Below are the code and all the weights of a small trained network. Each question names an input and a target symbol and asks about switching units off, where a switched-off unit gives its printed mean instead of its output.

import numpy as np


def w(rows, s, z=0):
    codes = np.array(rows[::2]) - 128.0
    scale = np.full(codes.shape[1], s)
    scale[-1] = z or s
    return codes * scale


def f(y):
    return np.maximum(y, 0)


def softmax(a):
    e = np.exp(a - a.max(-1, keepdims=True))
    return e / e.sum(-1, keepdims=True)


def log_softmax(a):
    a = a - a.max(-1, keepdims=True)
    return a - np.log(np.exp(a).sum(-1, keepdims=True))


def net(x, mask):
    ids = ['Γαβελξ'.index(c) for c in x.split()]
    T = len(ids)
    res = E[ids] + P[:T]
    q, k, v = (res @ M[0].T for M in (Q, K, V))
    z = softmax(np.where(np.tri(T) > 0, q @ k.T / 2**0.5, -1e9)) @ v
    res = res + np.where(mask[0], z, O[0][:, -1]) @ O[0][:, :-1]
    y = f(res @ A[0][:, :-1].T + A[0][:, -1])
    res = res + np.where(mask[1:13], y, B[0][:, -1]) @ B[0][:, :-1]
    return log_softmax(res[-1] @ U[:, :-1].T + U[:, -1])


Q, K, V, O, A, B = {}, {}, {}, {}, {}, {}
E = w([
[200,99,106,112,79,185,207],'Γ',
[185,113,123,110,130,166,144],'α',
[160,136,105,103,81,216,197],'β',
[56,175,155,93,54,77,96],'ε',
[67,134,183,126,95,7,99],'λ',
[120,86,150,116,225,172,167],'ξ',
],0.018)
P = w([
[209,93,13,90,209,51,146],'0',
[210,32,72,119,104,142,114],'1',
[65,142,36,175,113,94,169],'2',
[173,228,148,152,148,71,89],'3',
[80,87,109,109,139,202,153],'4',
[103,123,146,142,44,110,137],'5',
[176,65,178,102,82,182,118],'6',
[86,157,154,107,131,176,148],'7',
[161,251,250,109,97,93,61],'8',
],0.011)
Q[0] = w([
[173,176,164,250,140,102,146],'head 1',
[166,184,224,77,130,155,119],'head 1',
],0.011)
K[0] = w([
[204,73,195,86,107,136,85],'head 1',
[96,58,255,166,69,224,62],'head 1',
],0.0086)
V[0] = w([
[123,63,158,211,137,27,104],'head 1',
[103,198,132,36,3,63,111],'head 1',
],0.0069)
O[0] = w([
[145,248,139,65,197,166,165,1],'head 1',
[237,119,102,181,108,104,172,118],'head 1',
],0.013,0.00078)
A[0] = w([
[184,16,97,70,86,198,117,213],'neuron 1',
[156,222,88,88,61,231,71,195],'neuron 2',
[92,178,116,114,142,59,61,73],'neuron 3',
[82,23,121,219,250,182,112,190],'neuron 4',
[177,108,135,67,112,134,43,254],'neuron 5',
[162,224,141,53,144,135,196,101],'neuron 6',
[119,128,83,69,45,192,150,64],'neuron 7',
[62,130,142,230,116,255,140,142],'neuron 8',
[150,53,108,97,200,15,182,146],'neuron 9',
[107,193,140,147,37,144,125,156],'neuron 10',
[160,143,92,9,108,172,129,148],'neuron 11',
[167,85,24,194,51,149,35,115],'neuron 12',
],0.0062,0.0034)
B[0] = w([
[99,170,165,151,121,80,164,255],'neuron 1',
[113,39,83,172,128,152,193,186],'neuron 2',
[133,72,88,105,139,191,86,173],'neuron 3',
[130,178,136,141,100,136,107,242],'neuron 4',
[1,123,161,170,190,113,188,199],'neuron 5',
[189,32,142,121,168,146,86,184],'neuron 6',
[103,30,142,151,142,157,78,172],'neuron 7',
[194,140,193,147,93,107,229,186],'neuron 8',
[165,57,93,209,81,143,54,193],'neuron 9',
[86,114,93,108,158,99,154,191],'neuron 10',
[81,162,94,143,125,144,131,186],'neuron 11',
[109,168,150,131,155,171,114,189],'neuron 12',
],0.0078,0.0071)
U = w([
[117,24,99,191,165,106,129,162],'Γ',
[135,158,201,140,132,85,182,255],'α',
[159,112,165,202,20,233,2,45],'β',
[193,158,138,202,65,173,75,131],'ε',
[175,51,145,38,186,60,210,23],'λ',
[129,79,166,42,92,169,127,130],'ξ',
],0.0057,0.0036)

Each question gives the input, a string of symbols that net reads in full, and the target symbol t.
The units are the heads (2 rows each of Q, K, V and O) and the neurons (one row each of A and B). Each row of codes is followed by its name. A weight is (code - 128) times the scale printed after its matrix; where a second scale follows, it is the last column's (O, A, B and U).
mask holds one flag per unit, heads first, then neurons. A switched-off unit (its flag False) gives its mean, the last column of its rows in O or B, instead of its output. The means were averaged over made-up inputs and are rounded, as every weight is.
A unit's drop is (log p(t) with every unit on - log p(t) with that unit switched off) / (log p(t) with every unit on - log p(t) with every unit switched off).
The circuit of an input: a set's keep is (log p(t) with only the set's units on - log p(t) with every unit switched off) / (log p(t) with every unit on - log p(t) with every unit switched off). Starting from the 12 units with the biggest drops (on a tie, the unit counted first), units are removed one at a time, each time the one whose removal leaves the highest keep (on an exact tie, the one counted first), for as long as the keep stays at least 0.8.
circuit, biggest first: the units of the circuit, biggest drop first
k most important neurons: the k neurons with the biggest drops, biggest first
drop when u is switched off: that unit's drop, to one decimal
input λ ξ λ ξ α, target λ: circuit, biggest first	head 1; neuron 6
input Γ ε α λ, target ε: circuit, biggest first	head 1; neuron 9
input λ Γ λ α β, target λ: circuit, biggest first	head 1; neuron 6
input ε ε λ ξ, target ε: circuit, biggest first	head 1; neuron 9; neuron 5
input α ξ ε Γ ξ Γ ξ λ α, target ξ: circuit, biggest first	head 1; neuron 9
input ε α ξ ξ α Γ α, target α: 2 most important neurons	neuron 1; neuron 5
input ξ Γ Γ λ, target Γ: most important neuron	neuron 3
input λ ξ α α α λ λ λ ξ, target λ: 2 most important neurons	neuron 6; neuron 4
input ε ξ Γ ξ, target ξ: 2 most important neurons	neuron 1; neuron 3
input λ ε ξ α ξ, target α: drop when neuron 8 is switched off	0.3
input ξ ξ ξ α ξ, target α: drop when neuron 8 is switched off	0.5
input λ ε ξ, target λ: drop when head 1 is switched off	1.5
input λ ε ε, target λ: drop when neuron 6 is switched off	0.2
